B, the same points and some others measured another way; then each row and its match in B:
B:
1: -26 12 -99 -59 79 44 7 -57 114 -192 99 -107 219 -81 -114 -97 -22 30 -65
 -110 60 76 190 182 -11 -17
2: -50 113 -373 -18 77 20 -106 -22 -172 11 128 -69 92 -318 -285 -23 27 242
 -45 -140 187 -93 62 261 -117 97
3: 145 -49 -44 152 185 -129 14 68 10 -289 109 5 40 146 3 37 180 316 20 -65
 15 286 207 46 45 7
4: -101 -320 161 2 216 -109 -148 33 -122 -172 -243 56 23 -29 -61 -352 -215
 -17 179 44 86 275 147 9 139 29
5: 200 301 -121 280 -71 73 286 103 -130 135 -56 20 -292 221 -110 198 196
 200 27 -564 230 -304 -103 -179 -174 -192
6: 1 52 159 -46 35 9 61 -99 28 13 -117 36 92 19 -49 -157 -68 -168 -26 20 11
 61 -76 10 0 -24
7: 157 218 -30 297 -296 -52 220 236 -39 186 -205 -27 -329 170 -86 -3 194
 168 10 -302 174 -213 -153 -124 -218 -51
8: -87 1 -220 -110 93 83 -7 -36 -72 13 -9 -131 47 -187 -169 -44 -253 -3 24
 -200 149 -46 77 82 -13 -54
9: 34 250 -59 28 -47 -101 79 -23 -57 128 -2 120 -10 -93 -69 70 252 134 -60
 188 21 -28 -291 31 -160 79
10: 81 -63 -52 113 137 -189 -176 81 -144 -69 3 152 68 -145 -106 -52 106 221
 36 185 -3 187 -28 137 1 120
11: 47 281 -57 85 -242 -67 109 63 14 203 -76 26 -65 -86 -114 -24 225 78 -107
 85 54 -139 -272 61 -231 90
12: -51 157 -203 84 -253 -23 17 164 -99 265 -181 -5 -144 -265 -226 -79 32 59
 -6 -92 197 -311 -234 69 -240 31
13: -17 -66 211 -3 53 -26 -86 -78 2 -77 -140 40 178 -28 -127 -381 -66 -143
 -32 58 17 147 64 159 32 93
14: 41 245 -281 -1 -224 26 39 77 2 232 16 -127 -5 -253 -206 46 -43 32 -131
 -79 80 -205 -157 164 -195 49
15: -92 80 -138 -66 98 -66 -97 -104 -181 3 23 -40 79 -179 -203 -205 70 194
 -33 102 116 128 13 220 -61 228
16: 127 149 106 239 -227 27 117 115 59 57 -169 15 -51 102 -147 -199 143 -45
 -61 -288 132 -200 -34 40 -155 -54
17: -51 -129 -111 139 -61 -10 20 224 133 -208 -110 -29 11 -82 -115 -117 43
 92 76 -287 198 -145 178 44 -85 -158
18: -104 -139 107 -134 365 -75 54 -171 52 -379 48 -2 158 137 82 -102 24 113
 80 107 6 425 217 -27 147 -6
19: 107 248 -222 38 -260 51 103 134 23 332 -67 -67 -81 -213 -148 156 -147
 -101 -90 -136 52 -304 -276 20 -189 -95
20: 178 205 -214 132 -331 -6 61 224 49 289 -63 -100 -91 -174 -156 102 -107
 -31 -112 -140 26 -239 -198 78 -185 -43
21: 171 221 -347 112 -198 -10 34 171 -74 251 39 -127 -120 -184 -191 181 -73
 149 -86 -190 74 -177 -131 94 -165 3
22: 151 219 -125 5 -109 20 32 27 83 164 65 8 133 -186 -117 146 -55 -102 -152
 14 -63 -124 -192 122 -108 -49
23: -71 -6 124 -178 268 -29 80 -200 -131 21 -104 57 -6 49 42 -31 -190 -85 90
 124 -6 241 -119 -140 103 -19
24: 61 71 114 -33 162 -29 111 -67 -41 76 -93 206 -4 10 55 150 -59 -128 65 79
 -38 25 -270 -184 22 -163
25: 77 -168 252 60 209 -123 -32 8 -92 -73 -198 156 -22 123 44 -126 -131 -59
 133 89 -38 278 -40 -128 134 -48
26: 41 99 8 100 -379 -92 -44 187 164 145 -154 -19 78 -219 -156 -241 77 -86
 -142 178 -2 -114 -165 224 -206 125
27: 103 241 -180 93 -194 50 110 79 42 150 2 -69 -18 -95 -167 50 43 23 -111
 -214 93 -237 -104 90 -183 -45
28: -131 18 -207 -131 -16 13 36 44 -5 90 -81 -61 -12 -258 -99 25 -191 -31 41
 -11 113 -104 -112 1 -78 -67
29: -74 78 15 34 42 99 203 -48 -8 -72 -130 -40 -77 128 -87 -109 34 0 69 -373
 234 -134 58 -105 -74 -150
30: 77 220 -85 147 -447 -16 86 209 86 289 -189 -88 -112 -139 -187 -127 38
 -62 -124 -91 98 -289 -219 101 -262 36
31: 22 -46 -118 -55 -151 -15 -13 135 63 141 -128 -190 -22 -170 -92 -67 -372
 -124 -25 -13 4 32 -30 57 -23 -20
32: 213 4 170 108 128 -46 53 -18 -67 -20 -73 17 -32 227 6 -33 -119 -22 15
 -115 -49 236 34 -71 101 -41
33: 33 171 -61 121 -180 -102 9 115 -148 273 -180 89 -153 -147 -157 -74 108
 87 -11 75 101 -138 -304 28 -185 101
34: 197 45 -362 -72 116 -118 -52 60 -90 94 211 -187 -11 -151 -21 336 -298
 223 -56 130 -138 326 -13 73 68 66
35: 123 144 -199 63 -36 -105 -55 61 -104 113 72 -31 1 -151 -138 58 43 201
 -81 78 -1 75 -95 156 -87 137
36: 94 209 -29 113 -390 -75 -16 149 97 240 -120 -23 41 -199 -186 -184 100
 -55 -179 132 1 -154 -221 226 -234 150
37: -43 -88 9 27 123 -65 44 64 -164 39 -209 74 -172 3 -29 -28 -135 44 171
 -72 127 51 -96 -168 19 -84
38: 80 -104 478 190 -114 -207 -143 55 -2 -39 -320 177 94 98 -80 -577 163
 -107 -25 315 -56 266 -47 148 -10 243
39: 274 51 48 153 -136 5 0 117 -24 185 -119 -114 -49 65 -114 -78 -288 -141
 -80 -204 -44 46 -7 52 15 -23
40: 278 3 -42 -18 384 -115 -103 -112 -111 -98 242 84 198 9 25 257 -139 112
 -48 171 -226 447 26 73 195 20
41: -42 -91 -89 25 22 17 149 137 74 -111 -127 -93 -112 48 3 24 -138 40 119
 -268 157 -22 95 -149 -8 -207
42: 43 104 -115 -33 -192 15 77 115 146 166 -73 -36 32 -202 -66 89 -160 -164
 -67 10 -13 -167 -201 20 -115 -112
43: 267 41 -101 233 -219 -66 -94 288 58 157 -63 75 36 -207 -156 61 -79 -62
 -79 -81 -36 -179 -141 136 -108 -79
44: 51 172 -163 11 -229 -78 -63 82 -51 255 -53 -85 2 -256 -194 -97 -42 36
 -128 153 11 -36 -187 211 -160 191
45: -74 94 -68 12 -249 -55 46 124 -48 257 -253 -52 -159 -175 -137 -156 -82
 -38 3 35 128 -146 -234 8 -175 59
46: 236 -110 233 141 170 -191 -96 30 -74 -103 -56 118 58 161 28 -104 -25 56
 19 183 -148 426 34 25 139 88
47: -146 52 115 -71 105 -71 67 -133 -177 25 -185 35 -91 54 -69 -256 66 80 79
 93 139 148 -98 -51 -30 131
48: 208 69 -245 29 -80 -34 -145 112 83 47 166 -106 220 -274 -171 82 -156 18
 -171 39 -106 57 34 302 -39 55
49: 180 145 -110 128 -168 -94 -46 117 -46 157 -8 -72 -15 -94 -156 -43 4 105
 -124 37 -21 49 -77 178 -104 146
50: -102 42 -236 -187 133 82 -26 -112 -105 58 30 -128 88 -246 -170 -23 -279
 -21 -2 -101 112 -2 19 110 -3 -5
51: 30 -109 473 175 42 -115 64 13 49 -192 -299 183 5 295 31 -400 199 -66 81
 40 40 194 26 -83 24 0
52: -31 -243 107 -65 420 -71 -88 -108 -135 -249 -49 90 108 44 1 -122 -176 35
 153 18 25 359 164 -35 204 -36
53: 2 -120 34 -71 192 9 90 -19 108 -199 -24 -56 81 72 54 21 -204 -63 68 -107
 8 182 137 -81 108 -173
54: 142 -26 352 240 87 -89 70 67 -213 123 -358 314 -218 220 -3 -119 21 -91
 174 -111 70 -15 -248 -264 17 -122
55: 59 132 -460 -41 -34 26 36 83 122 -75 256 -241 120 -224 -140 217 -46 225
 -124 -164 59 -19 144 208 -98 -30
56: 207 77 21 -29 182 -69 142 2 24 77 28 162 -19 51 152 417 -153 -82 33 115
 -175 133 -271 -240 74 -226
57: -56 -83 228 -171 234 -111 9 -171 49 -147 -54 68 177 41 87 -131 -74 -91
 19 350 -118 402 -29 -11 122 55
58: -164 103 -210 -21 -206 63 152 117 157 4 -103 -107 -32 -187 -138 -54 53
 12 -4 -198 228 -309 -44 30 -217 -121
59: 65 11 -137 59 -86 -19 49 181 90 50 -65 3 -11 -150 -66 112 -107 -32 14
 -101 43 -131 -85 -9 -76 -154
60: 6 -144 89 -87 186 -83 66 -3 121 -198 -39 -5 70 79 122 26 -150 -28 70 117
 -69 315 65 -100 129 -100
61: 145 -59 158 22 37 -120 67 86 89 16 -125 83 -5 69 116 84 -155 -121 35 180
 -144 208 -158 -140 70 -106
62: -249 -38 -7 -174 35 70 142 -55 151 -134 -134 -50 80 -101 -37 -149 -68
 -123 62 -73 164 -83 19 -45 -60 -138
63: 19 103 170 89 -235 -114 -145 28 129 10 -90 117 285 -208 -205 -422 276
 -82 -193 324 -36 -6 -113 372 -177 248
64: 1 -27 141 -161 54 -93 119 -77 25 47 -131 -142 -61 133 104 -78 -267 -86
 15 226 -99 397 -62 -116 100 65
65: -2 -44 265 -21 25 -136 -3 -73 70 -120 -116 -2 109 112 9 -324 50 -30 -40
 270 -64 359 35 86 36 168
66: 150 86 -10 90 131 -60 59 -36 -228 69 -37 -37 -154 161 -56 5 -53 176 34
 -123 51 207 -10 -63 33 60
67: -81 -245 182 -40 188 -95 -88 -2 -92 -95 -237 74 12 -14 -20 -271 -224 -85
 151 104 39 256 40 -44 126 7
68: 227 -92 301 102 203 -192 -109 -11 -68 -52 -77 233 111 104 51 -77 -26 -49
 11 305 -205 395 -98 2 141 60
69: -47 160 -239 -208 -74 -40 132 -4 51 189 19 -178 -59 -169 7 192 -209 18
 -49 193 -39 87 -210 -36 -73 22
70: 162 -111 55 -25 313 -69 -92 -48 -8 -136 80 124 211 -40 19 111 -189 -65
 18 104 -148 281 27 27 175 -93
71: 36 -50 131 -63 255 -91 39 -77 -45 -51 -64 157 39 36 79 73 -91 -41 87 164
 -70 234 -126 -134 102 -80
72: 83 -167 415 264 67 -192 -119 78 -162 -93 -338 257 -49 168 -74 -461 162
 28 112 89 59 212 -11 5 31 124

-198 298 -465 271 317 195 62 500 -35 -166 -147 74 190 -165 -359 357 -55
 -15 173 -210 -54 465 -485 -336 -472 38 556 -> 50
232 -475 99 -190 330 87 32 -28 355 -201 352 -117 28 -109 82 -81 -160 -99
 0 256 -96 -106 25 248 55 -20 -69 -> 11
-1 195 -167 -79 290 17 -52 111 -34 96 9 26 136 -73 166 247 -126 -15 -65
 -73 195 11 147 -6 -120 -167 67 -> 20
246 -94 -206 -105 518 79 30 -121 193 -209 103 19 -119 -142 -173 -40 -93
 -101 -239 84 46 25 69 29 -44 -358 213 -> 22
133 -101 12 -24 256 171 39 239 125 -87 174 -271 251 35 -131 151 8 -23 36
 -6 38 106 -158 42 -26 -188 92 -> 14
37 -304 68 -3 78 294 224 -42 96 -448 149 -518 -341 -72 -260 -241 173
 -212 272 491 -480 139 -297 4 -107 111 45 -> 2
93 470 326 99 109 87 250 251 135 -7 -258 -545 135 16 161 325 60 -199
 -141 140 -175 417 -285 54 104 -577 208 -> 34
4 -415 -4 -75 352 -57 7 -155 152 -44 174 -216 -171 32 143 -252 -16 -59
 119 150 48 -15 91 2 5 -75 -292 -> 27
374 261 37 -59 200 286 146 -61 259 -203 -92 -248 -275 -51 86 79 3 -86
 -359 412 -79 -177 118 91 192 -604 -122 -> 48
215 -310 251 -295 194 64 101 -92 332 -292 341 -94 -43 -326 290 54 -267
 -322 12 482 -421 -52 32 432 12 200 158 -> 24
-269 -176 -60 -254 104 -136 -89 -55 -153 205 55 -60 -23 -47 459 -100 -95
 137 323 67 231 -81 203 22 -242 229 -243 -> 7
274 -179 157 -250 10 318 186 -350 70 -443 206 -511 -530 -127 -80 -261
 147 -274 1 729 -475 -214 114 216 88 -44 -85 -> 10
-121 -433 -194 146 532 -233 -206 -115 144 171 285 5 -48 157 322 -106
 -114 -127 108 -147 246 -92 302 -171 38 26 -606 -> 30
333 -197 481 -69 229 22 235 -453 244 -233 101 -813 -472 111 116 -321 220
 -428 -208 567 -365 46 130 184 420 -574 -332 -> 40
-182 10 57 -167 -58 99 85 200 -43 104 -128 -257 60 4 305 -29 6 270 296
 161 162 19 -118 -1 -211 -4 -153 -> 41
-94 -253 8 43 294 -50 50 -72 88 93 -58 -399 -163 215 135 -304 144 118
 124 42 243 82 -2 -188 17 -349 -435 -> 53
62 57 -138 -432 -178 444 134 11 -126 -190 -136 -187 -294 -126 -9 -239 96
 459 166 500 130 -354 33 72 -268 -63 -50 -> 17
-146 -102 -15 -325 -49 6 -152 -157 -238 9 380 -12 -94 -235 505 148 -190
 -277 318 347 -227 -305 423 252 -189 677 -139 -> 54
-184 393 -138 198 179 -111 -217 171 -184 458 -42 -138 175 270 541 387
 -30 -34 15 -261 407 -102 381 -230 60 -226 -588 -> 39
239 -72 303 -157 69 269 336 55 374 -240 -183 -507 -190 -20 52 -227 94
 167 -59 500 -105 79 -310 138 91 -563 -57 -> 55
63 -213 98 110 309 -59 -40 -165 158 49 168 -378 -199 193 295 -98 48 -240
 -10 163 4 -79 241 -62 221 -234 -588 -> 49
-195 -86 1 118 262 -225 -79 -184 32 211 6 -224 -253 131 581 -91 -38 -163
 117 97 109 -54 310 -149 74 -84 -660 -> 32
-57 -532 -108 -95 304 83 61 54 239 -154 133 -87 -78 -48 -11 -300 -51 180
 262 151 73 31 -188 -37 -199 67 -127 -> 58
177 -14 -609 13 593 167 -151 -13 62 -80 90 265 -81 4 -295 21 -65 149
 -234 -179 423 -210 237 -234 -131 -376 -37 -> 26
-35 -30 57 9 -13 226 116 6 -41 -172 38 -477 -251 37 18 -86 158 -93 223
 358 -219 3 -83 -57 -60 9 -205 -> 52
165 -365 31 -16 243 220 131 -57 251 -151 26 -465 -261 207 -113 -401 191
 188 32 262 135 -94 -74 -100 109 -452 -445 -> 1
-3 -297 182 70 168 66 102 209 319 -169 223 -251 91 -97 220 108 -143 -243
 216 253 -334 160 -263 115 -24 193 -73 -> 28
-140 198 -318 138 342 94 26 460 65 -111 -19 171 328 -232 -122 436 -209
 -80 129 -188 -56 383 -362 -123 -397 118 533 -> 23
-14 29 -103 -30 9 362 23 625 48 -140 180 -63 477 -122 -131 434 -118 98
 301 -4 -76 107 -396 53 -305 280 317 -> 47
72 178 -315 174 404 148 -40 269 125 -107 70 96 143 -95 -104 365 -141
 -140 -87 -107 6 102 -79 -132 -136 -131 181 -> 44
-232 -147 -187 283 248 -34 -105 12 -53 55 155 -234 -171 158 179 2 54
 -227 280 8 -38 22 104 -288 -67 180 -517 -> 67
-203 -29 -235 -202 -2 224 35 348 -38 -44 -58 91 134 -189 91 62 -133 371
 363 93 151 -7 -228 -15 -461 269 171 -> 29
220 -62 24 -133 301 121 6 153 223 -42 181 -85 211 -46 83 188 -139 -20
 -110 55 84 -34 25 157 32 -253 39 -> 42
